Here is a tiny trained network, its code and every weight. The questions are about switching its units off for an input and a class, where a switched-off unit gives its printed mean instead of its output.

import numpy as np


def w(rows, s, z=0):
    codes = np.array(rows[::2]) - 128.0
    scale = np.full(codes.shape[1], s)
    scale[-1] = z or s
    return codes * scale


def norm(h):
    return h / np.sqrt((h * h).mean(-1, keepdims=True) + 1e-5)


def f(y):
    return np.maximum(y, 0)


def log_softmax(a):
    a = a - a.max(-1, keepdims=True)
    return a - np.log(np.exp(a).sum(-1, keepdims=True))


def net(x, mask):
    res = np.array(x, float).reshape(1, 7) / 4 @ E
    u = 0
    for l in range(3):
        y = f(norm(res) @ A[l][:, :-1].T + A[l][:, -1])
        res = res + np.where(mask[u : u + 5], y, B[l][:, -1]) @ B[l][:, :-1]
        u += 5
    return log_softmax(norm(res)[-1] @ U[:, :-1].T + U[:, -1])


A, B = {}, {}
E = w([
[73,113,220,123,96,181,97,84,148,122,113,148],'x0',
[134,63,99,213,110,148,22,81,167,159,165,165],'x1',
[248,118,93,222,2,101,111,95,129,155,50,199],'x2',
[118,110,171,168,181,132,187,90,159,151,158,192],'x3',
[103,92,130,190,204,191,104,119,20,149,112,56],'x4',
[123,118,166,111,70,153,139,116,76,72,70,88],'x5',
[109,154,99,123,122,42,123,212,104,160,149,140],'x6',
],0.0075)
A[0] = w([
[78,223,197,71,50,86,105,166,184,175,165,224,4],'0.n1',
[95,89,207,144,44,131,144,51,220,58,143,140,25],'0.n2',
[85,84,152,106,102,205,60,61,11,78,75,88,73],'0.n3',
[190,161,178,125,110,127,232,58,131,61,62,113,56],'0.n4',
[162,150,54,254,139,86,100,134,144,140,134,191,54],'0.n5',
],0.0062,0.0042)
B[0] = w([
[128,69,198,138,96,17,170,171,139,49,119,135,192],'0.n1',
[168,127,70,172,129,112,127,125,182,87,134,240,219],'0.n2',
[109,26,254,54,96,137,61,107,84,161,134,21,254],'0.n3',
[159,119,178,108,149,207,209,173,125,63,71,59,208],'0.n4',
[120,81,64,92,60,220,107,112,50,143,141,59,229],'0.n5',
],0.009,0.0054)
A[1] = w([
[129,74,82,181,139,121,32,73,137,187,154,134,45],'1.n1',
[199,130,83,254,124,136,107,133,158,108,157,154,215],'1.n2',
[101,118,138,88,215,118,128,142,125,137,169,132,194],'1.n3',
[107,120,103,102,117,107,105,157,24,78,89,74,65],'1.n4',
[141,189,93,92,127,91,118,185,119,120,109,126,10],'1.n5',
],0.0087,0.0014)
B[1] = w([
[152,91,133,141,122,88,131,177,108,160,149,10,250],'1.n1',
[99,113,102,160,87,37,174,5,151,153,158,139,233],'1.n2',
[126,194,103,118,84,161,153,98,114,43,190,86,208],'1.n3',
[122,132,82,178,85,94,121,86,162,117,175,166,254],'1.n4',
[76,137,102,96,151,163,185,142,141,171,104,165,173],'1.n5',
],0.012,0.0064)
A[2] = w([
[100,168,102,90,96,49,145,163,226,126,166,116,189],'2.n1',
[73,150,142,98,254,116,156,114,113,112,218,111,255],'2.n2',
[138,119,160,188,114,126,162,137,128,104,147,93,127],'2.n3',
[87,118,74,145,77,89,152,105,52,134,123,117,141],'2.n4',
[105,206,93,91,83,116,141,171,148,50,151,108,154],'2.n5',
],0.011,0.0029)
B[2] = w([
[111,93,181,122,200,192,67,140,71,116,156,168,254],'2.n1',
[250,206,74,109,117,187,170,81,250,148,63,189,235],'2.n2',
[87,129,112,113,75,185,147,116,156,39,113,132,210],'2.n3',
[119,171,82,137,113,128,151,162,199,154,120,82,253],'2.n4',
[119,115,125,170,197,43,96,130,69,213,141,122,236],'2.n5',
],0.011,0.0094)
U = w([
[95,63,175,108,104,130,22,123,85,122,160,69,144],'0',
[119,101,190,118,185,66,151,196,47,108,121,174,118],'1',
[90,173,130,129,105,155,80,107,74,131,104,177,2],'2',
[135,99,149,150,132,92,94,60,154,83,153,248,97],'3',
[107,175,110,138,97,130,135,146,111,154,98,168,74],'4',
[163,197,98,96,205,127,110,136,124,185,142,189,164],'5',
[182,153,141,97,85,177,146,77,162,67,90,101,157],'6',
[160,128,49,163,79,84,135,106,137,176,154,85,147],'7',
],0.018,0.0098)

Each question gives the input, the list of numbers given to net, and the class t.
The units are the neurons (one row each of A and B). Each row of codes is followed by its name. A weight is (code - 128) times the scale printed after its matrix; where a second scale follows, it is the last column's (A, B and U).
mask holds one flag per neuron, layer by layer. A switched-off neuron (its flag False) gives its mean, the last column of its row in B, instead of its output. The means were averaged over made-up inputs and are rounded, as every weight is.
A unit's drop is (log p(t) with every unit on - log p(t) with that unit switched off) / (log p(t) with every unit on - log p(t) with every unit switched off).
The circuit of an input: a set's keep is (log p(t) with only the set's units on - log p(t) with every unit switched off) / (log p(t) with every unit on - log p(t) with every unit switched off). Starting from the 12 units with the biggest drops (on a tie, the unit counted first), units are removed one at a time, each time the one whose removal leaves the highest keep (on an exact tie, the one counted first), for as long as the keep stays at least 0.8.
units of the circuit, in order: the units of the circuit, biggest drop first
unit that matters most: the unit with the biggest drop
top k neurons: the k neurons with the biggest drops, biggest first
top k neurons in layer l: the k neurons of layer l with the biggest drops, biggest first
drop when u is switched off: that unit's drop, to one decimal
input [-6,-8,-4,0,7,-2,-1], class 5: unit that matters most : 2.n5
input [0,-8,1,8,-7,6,-2], class 1: units of the circuit, in order : 2.n2, 2.n5
input [8,-4,7,-3,-5,1,0], class 3: top 2 neurons : 0.n2, 0.n3
input [-1,-3,4,-3,-6,-2,8], class 1: units of the circuit, in order : 0.n1, 2.n1
input [8,-1,7,-8,3,-4,0], class 0: top 3 neurons : 0.n3, 2.n2, 1.n2
input [-6,6,-8,-5,-1,-7,-5], class 5: top 2 neurons : 2.n2, 2.n5
input [7,7,-8,-2,-7,8,0], class 3: top 4 neurons : 0.n2, 1.n1, 0.n5, 0.n1
input [8,3,7,-6,3,-4,-5], class 0: top 2 neurons : 0.n3, 2.n2
input [-4,5,-3,-3,-3,8,3], class 0: top 2 neurons : 2.n1, 2.n2
input [1,-6,-1,-8,-3,-4,1], class 1: top 2 neurons : 0.n1, 2.n1
input [4,0,7,7,-6,6,1], class 3: top 2 neurons : 0.n2, 2.n2
input [6,5,-3,0,-4,5,3], class 3: top 3 neurons : 0.n2, 0.n1, 1.n1
input [2,-1,5,2,5,1,0], class 0: top 4 neurons : 2.n2, 0.n3, 1.n2, 1.n3
input [-6,-3,-1,-6,-4,-2,3], class 5: unit that matters most : 1.n5
input [-3,0,-4,2,1,-1,-1], class 5: top 2 neurons : 2.n5, 1.n3
input [5,4,-1,1,-6,7,8], class 3: top 3 neurons in layer 0 : 0.n2, 0.n3, 0.n4
input [-7,4,-2,4,-5,5,-3], class 3: drop when 2.n2 is switched off : 0.1
input [8,-8,7,-6,-8,-5,-6], class 3: drop when 0.n2 is switched off : 0.4
input [2,6,-7,7,7,-2,2], class 6: drop when 2.n2 is switched off : 0.2
input [0,8,-8,-4,0,-2,-7], class 6: units of the circuit, in order : 2.n2
